Below is a small trained network, with its code and all its weights. Each question gives an input and a class and asks what happens when units are switched off, that is, made to give their printed mean instead of their output.

import numpy as np


def w(rows, s, z=0):
    codes = np.array(rows[::2]) - 128.0
    scale = np.full(codes.shape[1], s)
    scale[-1] = z or s
    return codes * scale


def norm(h):
    return h / np.sqrt((h * h).mean(-1, keepdims=True) + 1e-5)


def f(y):
    return y / 2 * (1 + np.tanh(0.7978845608 * (y + 0.044715 * y**3)))


def log_softmax(a):
    a = a - a.max(-1, keepdims=True)
    return a - np.log(np.exp(a).sum(-1, keepdims=True))


def net(x, mask):
    res = np.array(x, float).reshape(1, 4) / 4 @ E
    u = 0
    for l in range(3):
        y = f(norm(res) @ A[l][:, :-1].T + A[l][:, -1])
        res = res + np.where(mask[u : u + 5], y, B[l][:, -1]) @ B[l][:, :-1]
        u += 5
    return log_softmax(norm(res)[-1] @ U[:, :-1].T + U[:, -1])


A, B = {}, {}
E = w([
[60,101,157,186,101,54,83,93,244],'x0',
[178,170,94,127,166,173,70,52,169],'x1',
[153,82,143,122,166,213,91,211,188],'x2',
[169,152,186,73,144,139,255,109,201],'x3',
],0.0057)
A[0] = w([
[186,66,189,94,201,174,92,175,102,14],'L0N1',
[242,253,50,140,191,132,55,61,225,27],'L0N2',
[158,134,202,139,153,188,48,215,216,40],'L0N3',
[75,67,132,173,102,75,95,78,249,19],'L0N4',
[135,81,150,111,127,166,90,159,158,1],'L0N5',
],0.0043,0.0034)
B[0] = w([
[134,165,77,194,161,71,157,105,110,142],'L0N1',
[24,140,169,152,161,215,152,116,71,251],'L0N2',
[136,49,64,170,197,63,161,106,126,198],'L0N3',
[160,240,218,171,156,108,88,163,154,223],'L0N4',
[94,120,102,156,198,2,162,79,124,98],'L0N5',
],0.0076,0.0023)
A[1] = w([
[103,128,157,141,74,105,165,140,104,4],'L1N1',
[130,134,168,76,157,125,202,88,199,55],'L1N2',
[87,92,176,128,104,78,176,233,105,14],'L1N3',
[100,203,114,125,108,42,166,1,91,105],'L1N4',
[162,77,126,133,171,143,118,173,195,90],'L1N5',
],0.0069,0.0028)
B[1] = w([
[130,129,118,155,163,154,124,113,129,132],'L1N1',
[154,101,93,111,4,173,83,117,97,182],'L1N2',
[59,178,115,167,160,207,137,66,99,202],'L1N3',
[145,53,105,126,201,118,148,161,151,254],'L1N4',
[122,96,118,89,142,84,166,111,109,177],'L1N5',
],0.011,0.0039)
A[2] = w([
[84,118,29,142,85,104,1,163,116,4],'L2N1',
[210,242,141,56,153,136,135,172,58,89],'L2N2',
[128,150,39,81,162,147,145,193,72,77],'L2N3',
[151,158,120,81,198,181,55,15,164,22],'L2N4',
[79,157,174,121,76,59,105,103,200,4],'L2N5',
],0.0068,0.0019)
B[2] = w([
[200,132,108,24,3,196,231,110,152,231],'L2N1',
[124,164,190,209,109,25,17,204,194,209],'L2N2',
[131,123,188,152,159,52,113,69,243,254],'L2N3',
[34,160,116,147,115,104,218,148,47,201],'L2N4',
[229,196,162,153,142,64,104,197,94,174],'L2N5',
],0.007,0.0037)
U = w([
[157,219,202,179,139,69,79,176,166,123],'0',
[11,192,123,154,160,205,171,96,73,197],'1',
[191,122,99,45,8,165,151,128,126,154],'2',
[145,23,74,116,236,76,171,135,144,1],'3',
],0.011,0.00077)

Each question gives the input, the list of numbers given to net, and the class t.
The units are the neurons (one row each of A and B). Each row of codes is followed by its name. A weight is (code - 128) times the scale printed after its matrix; where a second scale follows, it is the last column's (A, B and U).
mask holds one flag per neuron, layer by layer. A switched-off neuron (its flag False) gives its mean, the last column of its row in B, instead of its output. The means were averaged over made-up inputs and are rounded, as every weight is.
A unit's drop is (log p(t) with every unit on - log p(t) with that unit switched off) / (log p(t) with every unit on - log p(t) with every unit switched off).
The circuit of an input: a set's keep is (log p(t) with only the set's units on - log p(t) with every unit switched off) / (log p(t) with every unit on - log p(t) with every unit switched off). Starting from the 12 units with the biggest drops (on a tie, the unit counted first), units are removed one at a time, each time the one whose removal leaves the highest keep (on an exact tie, the one counted first), for as long as the keep stays at least 0.8.
units of the circuit, in order: the units of the circuit, biggest drop first
unit that matters most: the unit with the biggest drop
k most important neurons: the k neurons with the biggest drops, biggest first
top k neurons in layer l: the k neurons of layer l with the biggest drops, biggest first
drop when u is switched off: that unit's drop, to one decimal
input [-5,2,-2,-4], class 0: unit that matters most : L2N2
input [-8,5,8,-6], class 0: units of the circuit, in order : (L2N2, L2N3)
input [4,8,5,8], class 1: 3 most important neurons : (L0N2, L2N4, L2N1)
input [-8,-3,-8,-6], class 0: 3 most important neurons : (L2N2, L0N3, L2N3)
input [-3,-3,5,6], class 2: 2 most important neurons : (L1N2, L1N4)
input [-8,-4,7,-8], class 0: top 2 neurons in layer 1 : (L1N2, L1N4)
input [6,-2,-8,8], class 2: 3 most important neurons : (L1N2, L0N3, L2N3)
input [-3,2,-5,-4], class 3: 2 most important neurons : (L1N4, L1N2)
input [3,-4,-6,7], class 2: 2 most important neurons : (L1N2, L0N3)
input [5,0,5,-6], class 2: 2 most important neurons : (L2N1, L1N4)
input [6,-4,-7,-6], class 3: top 2 neurons in layer 1 : (L1N4, L1N2)
input [4,-3,1,5], class 2: 2 most important neurons : (L1N2, L2N2)
input [-7,2,-5,-8], class 2: top 2 neurons in layer 2 : (L2N1, L2N5)
input [4,-4,-4,7], class 2: units of the circuit, in order : (L1N2)
input [0,8,7,0], class 1: 3 most important neurons : (L0N2, L1N4, L2N4)
input [-7,-5,6,3], class 0: 2 most important neurons : (L2N2, L1N4)
input [-1,-4,4,4], class 1: 3 most important neurons : (L1N3, L1N4, L2N1)
input [6,8,0,5], class 1: 2 most important neurons : (L0N2, L2N4)
input [-6,2,-6,-5], class 0: top 2 neurons in layer 2 : (L2N2, L2N3)
input [-5,-6,4,0], class 1: units of the circuit, in order : (L1N3)
input [-8,0,2,-8], class 0: 4 most important neurons : (L2N2, L2N3, L1N2, L0N3)
input [-6,-1,1,5], class 0: top 2 neurons in layer 2 : (L2N2, L2N1)
input [5,6,1,5], class 1: top 2 neurons in layer 2 : (L2N4, L2N2)
input [4,-6,2,-6], class 1: top 2 neurons in layer 1 : (L1N3, L1N2)
input [3,3,-8,-4], class 3: drop when L1N4 is switched off : 2.1
input [-5,-1,-6,-2], class 3: drop when L1N4 is switched off : 1.3
